Here is a tiny trained network, its code and every weight. The questions are about switching its units off for an input and a target symbol, where a switched-off unit gives its printed mean instead of its output.

import numpy as np


def w(rows, s, z=0):
    codes = np.array(rows[::2]) - 128.0
    scale = np.full(codes.shape[1], s)
    scale[-1] = z or s
    return codes * scale


def f(y):
    return y / 2 * (1 + np.tanh(0.7978845608 * (y + 0.044715 * y**3)))


def softmax(a):
    e = np.exp(a - a.max(-1, keepdims=True))
    return e / e.sum(-1, keepdims=True)


def log_softmax(a):
    a = a - a.max(-1, keepdims=True)
    return a - np.log(np.exp(a).sum(-1, keepdims=True))


def net(x, mask):
    ids = ['αβγεζηθλστφψ'.index(c) for c in x.split()]
    T = len(ids)
    res = E[ids] + P[:T]
    r = res
    for j in range(2):
        rows = slice(2 * j, 2 * j + 2)
        q, k, v = (r @ M[0][rows].T for M in (Q, K, V))
        z = softmax(np.where(np.tri(T) > 0, q @ k.T / 2**0.5, -1e9)) @ v
        o = O[0][rows]
        res = res + np.where(mask[j], z, o[:, -1]) @ o[:, :-1]
    y = f(res @ A[0][:, :-1].T + A[0][:, -1])
    res = res + np.where(mask[2:6], y, B[0][:, -1]) @ B[0][:, :-1]
    return log_softmax(res[-1] @ U[:, :-1].T + U[:, -1])


Q, K, V, O, A, B = {}, {}, {}, {}, {}, {}
E = w([
[129,176,153],'α',
[161,112,94],'β',
[81,193,161],'γ',
[159,161,154],'ε',
[153,177,138],'ζ',
[109,165,162],'η',
[220,236,104],'θ',
[122,254,102],'λ',
[15,154,177],'σ',
[11,99,211],'τ',
[12,102,213],'φ',
[185,74,235],'ψ',
],0.0092)
P = w([
[233,205,240],'0',
[104,185,218],'1',
[96,148,105],'2',
[110,70,85],'3',
[93,164,233],'4',
[112,151,87],'5',
[134,52,111],'6',
[94,146,254],'7',
[104,193,82],'8',
],0.013)
Q[0] = w([
[170,144,249],'H1',
[103,197,143],'H1',
[142,165,206],'H2',
[171,183,96],'H2',
],0.015)
K[0] = w([
[200,194,177],'H1',
[150,72,193],'H1',
[212,248,248],'H2',
[149,164,50],'H2',
],0.014)
V[0] = w([
[173,223,3],'H1',
[209,96,115],'H1',
[69,106,205],'H2',
[216,143,136],'H2',
],0.012)
O[0] = w([
[189,214,97,144],'H1',
[247,90,102,135],'H1',
[134,93,172,100],'H2',
[130,118,76,255],'H2',
],0.015,0.0087)
A[0] = w([
[110,188,75,148],'N1',
[92,177,127,158],'N2',
[173,123,45,2],'N3',
[165,102,1,173],'N4',
],0.0093,0.0055)
B[0] = w([
[126,187,87,225],'N1',
[183,162,173,170],'N2',
[2,114,127,189],'N3',
[78,71,114,248],'N4',
],0.0077,0.011)
U = w([
[148,123,149,137],'α',
[167,112,134,174],'β',
[147,151,182,224],'γ',
[166,78,126,192],'ε',
[145,115,128,91],'ζ',
[109,130,171,109],'η',
[90,120,54,172],'θ',
[119,246,175,62],'λ',
[84,191,195,158],'σ',
[69,110,144,39],'τ',
[72,106,143,2],'φ',
[94,1,57,148],'ψ',
],0.0093,0.0027)

Each question gives the input, a string of symbols that net reads in full, and the target symbol t.
The units are the heads (2 rows each of Q, K, V and O) and the neurons (one row each of A and B). Each row of codes is followed by its name. A weight is (code - 128) times the scale printed after its matrix; where a second scale follows, it is the last column's (O, A, B and U).
mask holds one flag per unit, heads first, then neurons. A switched-off unit (its flag False) gives its mean, the last column of its rows in O or B, instead of its output. The means were averaged over made-up inputs and are rounded, as every weight is.
A unit's drop is (log p(t) with every unit on - log p(t) with that unit switched off) / (log p(t) with every unit on - log p(t) with every unit switched off).
The circuit of an input: a set's keep is (log p(t) with only the set's units on - log p(t) with every unit switched off) / (log p(t) with every unit on - log p(t) with every unit switched off). Starting from all 6 units, units are removed one at a time, each time the one whose removal leaves the highest keep (on an exact tie, the one counted first), for as long as the keep stays at least 0.8.
units of the circuit, in order: the units of the circuit, biggest drop first
most important unit: the unit with the biggest drop
k most important neurons: the k neurons with the biggest drops, biggest first
heads that matter: for each layer, one digit per head in row order, 1 if its drop is at least 0.15 and else 0, layers parted by /
drop when u is switched off: that unit's drop, to one decimal
input σ τ λ α η θ ψ ψ τ, target ψ: units of the circuit, in order : H1
input θ θ φ ε σ β λ γ σ, target σ: units of the circuit, in order : H1; N4; H2
input τ β θ τ ζ γ θ ψ φ, target ψ: 2 most important neurons : N1; N2
input ψ λ σ, target ψ: 2 most important neurons : N1; N2
input θ ψ λ σ λ, target θ: units of the circuit, in order : H2; H1; N4
input θ ψ λ, target ψ: heads that matter : 10
input θ γ σ η η, target θ: heads that matter : 11
input θ λ η λ θ β, target λ: units of the circuit, in order : H1; H2
input θ φ σ λ λ λ λ, target λ: units of the circuit, in order : H1; H2; N4
input θ θ λ θ ψ, target θ: heads that matter : 11
input θ θ σ γ, target σ: heads that matter : 11
input λ λ α, target λ: heads that matter : 10
input λ θ ζ, target λ: 2 most important neurons : N1; N2
input θ γ θ θ φ σ θ α, target θ: most important unit : H2
input θ θ σ σ λ, target θ: 2 most important neurons : N4; N3
input λ α σ, target σ: drop when H1 is switched off : 0.6
input λ θ θ θ θ λ λ θ ζ, target λ: drop when H2 is switched off : 0.3
input γ λ γ, target λ: drop when N4 is switched off : 0.5
input σ θ ζ λ, target λ: drop when H1 is switched off : 0.6
input λ β η η η, target λ: units of the circuit, in order : H1
input θ λ η θ γ θ ε β, target θ: units of the circuit, in order : H2; H1; N3
input λ α φ γ λ θ, target λ: 2 most important neurons : N2; N4
input θ ψ σ σ φ, target θ: units of the circuit, in order : H2; H1; N4
